Here is a tiny trained network, its code and every weight. The questions are about switching its units off for an input and a target symbol, where a switched-off unit gives its printed mean instead of its output.

import numpy as np


def w(rows, s, z=0):
    codes = np.array(rows[::2]) - 128.0
    scale = np.full(codes.shape[1], s)
    scale[-1] = z or s
    return codes * scale


def norm(h):
    return h / np.sqrt((h * h).mean(-1, keepdims=True) + 1e-5)


def softmax(a):
    e = np.exp(a - a.max(-1, keepdims=True))
    return e / e.sum(-1, keepdims=True)


def log_softmax(a):
    a = a - a.max(-1, keepdims=True)
    return a - np.log(np.exp(a).sum(-1, keepdims=True))


def net(x, mask):
    ids = ['ΠΣΩβξτ'.index(c) for c in x.split()]
    T = len(ids)
    res = E[ids] + P[:T]
    u = 0
    for l in range(2):
        r = norm(res)
        for j in range(3):
            rows = slice(2 * j, 2 * j + 2)
            q, k, v = (r @ M[l][rows].T for M in (Q, K, V))
            z = softmax(np.where(np.tri(T) > 0, q @ k.T / 2**0.5, -1e9)) @ v
            o = O[l][rows]
            res = res + np.where(mask[u + j], z, o[:, -1]) @ o[:, :-1]
        u += 3
    return log_softmax(norm(res)[-1] @ U[:, :-1].T + U[:, -1])


Q, K, V, O = {}, {}, {}, {}
E = w([
[52,145,111,91,121],'Π',
[207,134,121,88,6],'Σ',
[158,182,181,212,63],'Ω',
[219,41,35,59,134],'β',
[108,148,78,148,134],'ξ',
[137,80,190,155,226],'τ',
],0.022)
P = w([
[138,252,116,95,253],'0',
[105,163,118,124,189],'1',
[87,39,176,167,122],'2',
[178,131,139,159,159],'3',
[127,67,163,145,77],'4',
[229,150,216,60,159],'5',
],0.011)
Q[0] = w([
[146,198,150,116,220],'0.h1',
[87,82,146,181,89],'0.h1',
[191,121,118,163,148],'0.h2',
[65,65,164,155,131],'0.h2',
[136,251,140,111,207],'0.h3',
[123,120,146,66,146],'0.h3',
],0.014)
K[0] = w([
[9,173,107,109,164],'0.h1',
[181,55,186,191,133],'0.h1',
[177,74,180,109,165],'0.h2',
[114,151,120,117,66],'0.h2',
[77,146,104,127,22],'0.h3',
[132,168,91,165,147],'0.h3',
],0.013)
V[0] = w([
[114,214,207,176,85],'0.h1',
[247,159,130,90,111],'0.h1',
[148,153,88,135,172],'0.h2',
[92,104,95,170,187],'0.h2',
[165,136,53,164,124],'0.h3',
[87,173,49,152,94],'0.h3',
],0.012)
O[0] = w([
[36,132,200,220,42,122],'0.h1',
[40,2,78,175,83,79],'0.h1',
[120,204,7,204,93,239],'0.h2',
[211,222,122,52,98,254],'0.h2',
[225,152,33,225,174,178],'0.h3',
[78,208,29,219,163,203],'0.h3',
],0.0057,0.0052)
Q[1] = w([
[98,240,158,141,157],'1.h1',
[90,181,109,80,94],'1.h1',
[154,151,111,80,142],'1.h2',
[96,135,148,139,252],'1.h2',
[233,129,170,127,183],'1.h3',
[171,188,122,111,70],'1.h3',
],0.018)
K[1] = w([
[21,165,101,115,137],'1.h1',
[132,208,82,180,137],'1.h1',
[63,140,89,107,186],'1.h2',
[104,191,60,42,81],'1.h2',
[254,93,208,121,74],'1.h3',
[216,146,91,197,104],'1.h3',
],0.014)
V[1] = w([
[137,132,150,172,251],'1.h1',
[77,144,64,177,162],'1.h1',
[39,105,121,103,132],'1.h2',
[162,156,79,71,87],'1.h2',
[145,87,109,117,209],'1.h3',
[132,151,191,147,179],'1.h3',
],0.013)
O[1] = w([
[106,63,139,193,223,219],'1.h1',
[144,64,221,93,127,254],'1.h1',
[205,171,66,88,132,59],'1.h2',
[48,102,79,70,1,169],'1.h2',
[74,98,70,91,220,159],'1.h3',
[81,86,181,189,191,152],'1.h3',
],0.0088,0.0064)
U = w([
[25,199,134,37,153,98],'Π',
[117,76,76,114,55,253],'Σ',
[65,159,196,215,109,48],'Ω',
[172,40,4,22,195,29],'β',
[165,218,14,186,183,77],'ξ',
[104,51,150,84,246,225],'τ',
],0.011,0.0041)

Each question gives the input, a string of symbols that net reads in full, and the target symbol t.
The units are the heads (2 rows each of Q, K, V and O). Each row of codes is followed by its name. A weight is (code - 128) times the scale printed after its matrix; where a second scale follows, it is the last column's (O and U).
mask holds one flag per head, layer by layer. A switched-off head (its flag False) gives its mean, the last column of its rows in O, instead of its output. The means were averaged over made-up inputs and are rounded, as every weight is.
A unit's drop is (log p(t) with every unit on - log p(t) with that unit switched off) / (log p(t) with every unit on - log p(t) with every unit switched off).
The circuit of an input: a set's keep is (log p(t) with only the set's units on - log p(t) with every unit switched off) / (log p(t) with every unit on - log p(t) with every unit switched off). Starting from all 6 units, units are removed one at a time, each time the one whose removal leaves the highest keep (on an exact tie, the one counted first), for as long as the keep stays at least 0.8.
units of the circuit, in order: the units of the circuit, biggest drop first
most important unit: the unit with the biggest drop
heads that matter: for each layer, one digit per head in row order, 1 if its drop is at least 0.15 and else 0, layers parted by /
drop when u is switched off: that unit's drop, to one decimal
input Π ξ ξ, target ξ: most important unit	0.h1
input ξ Σ ξ, target Σ: heads that matter	100 / 100
input Σ Π ξ, target Σ: units of the circuit, in order	(1.h1; 0.h1)
input Ω ξ ξ ξ Π, target Ω: heads that matter	100 / 010
input β τ ξ, target τ: units of the circuit, in order	(0.h3; 1.h2)
input ξ ξ Π ξ, target Π: units of the circuit, in order	(0.h3; 0.h2; 1.h1)
input τ ξ Ω τ Π τ, target Π: units of the circuit, in order	(1.h1; 0.h3)
input τ Σ τ β Π, target β: heads that matter	100 / 110
input ξ τ ξ τ, target ξ: heads that matter	001 / 100
input β ξ ξ, target β: heads that matter	100 / 000
input β Π Σ τ Π, target τ: heads that matter	011 / 010
input ξ Ω ξ, target Ω: heads that matter	100 / 000
input Ω ξ ξ, target Ω: drop when 1.h3 is switched off	0.1
input Π Ω Ω τ ξ Π, target Ω: most important unit	1.h3
input ξ ξ ξ τ ξ τ, target ξ: drop when 0.h3 is switched off	1.1
input ξ ξ ξ β Π, target β: drop when 1.h1 is switched off	0.0
input τ ξ τ τ τ ξ, target τ: drop when 1.h1 is switched off	0.8
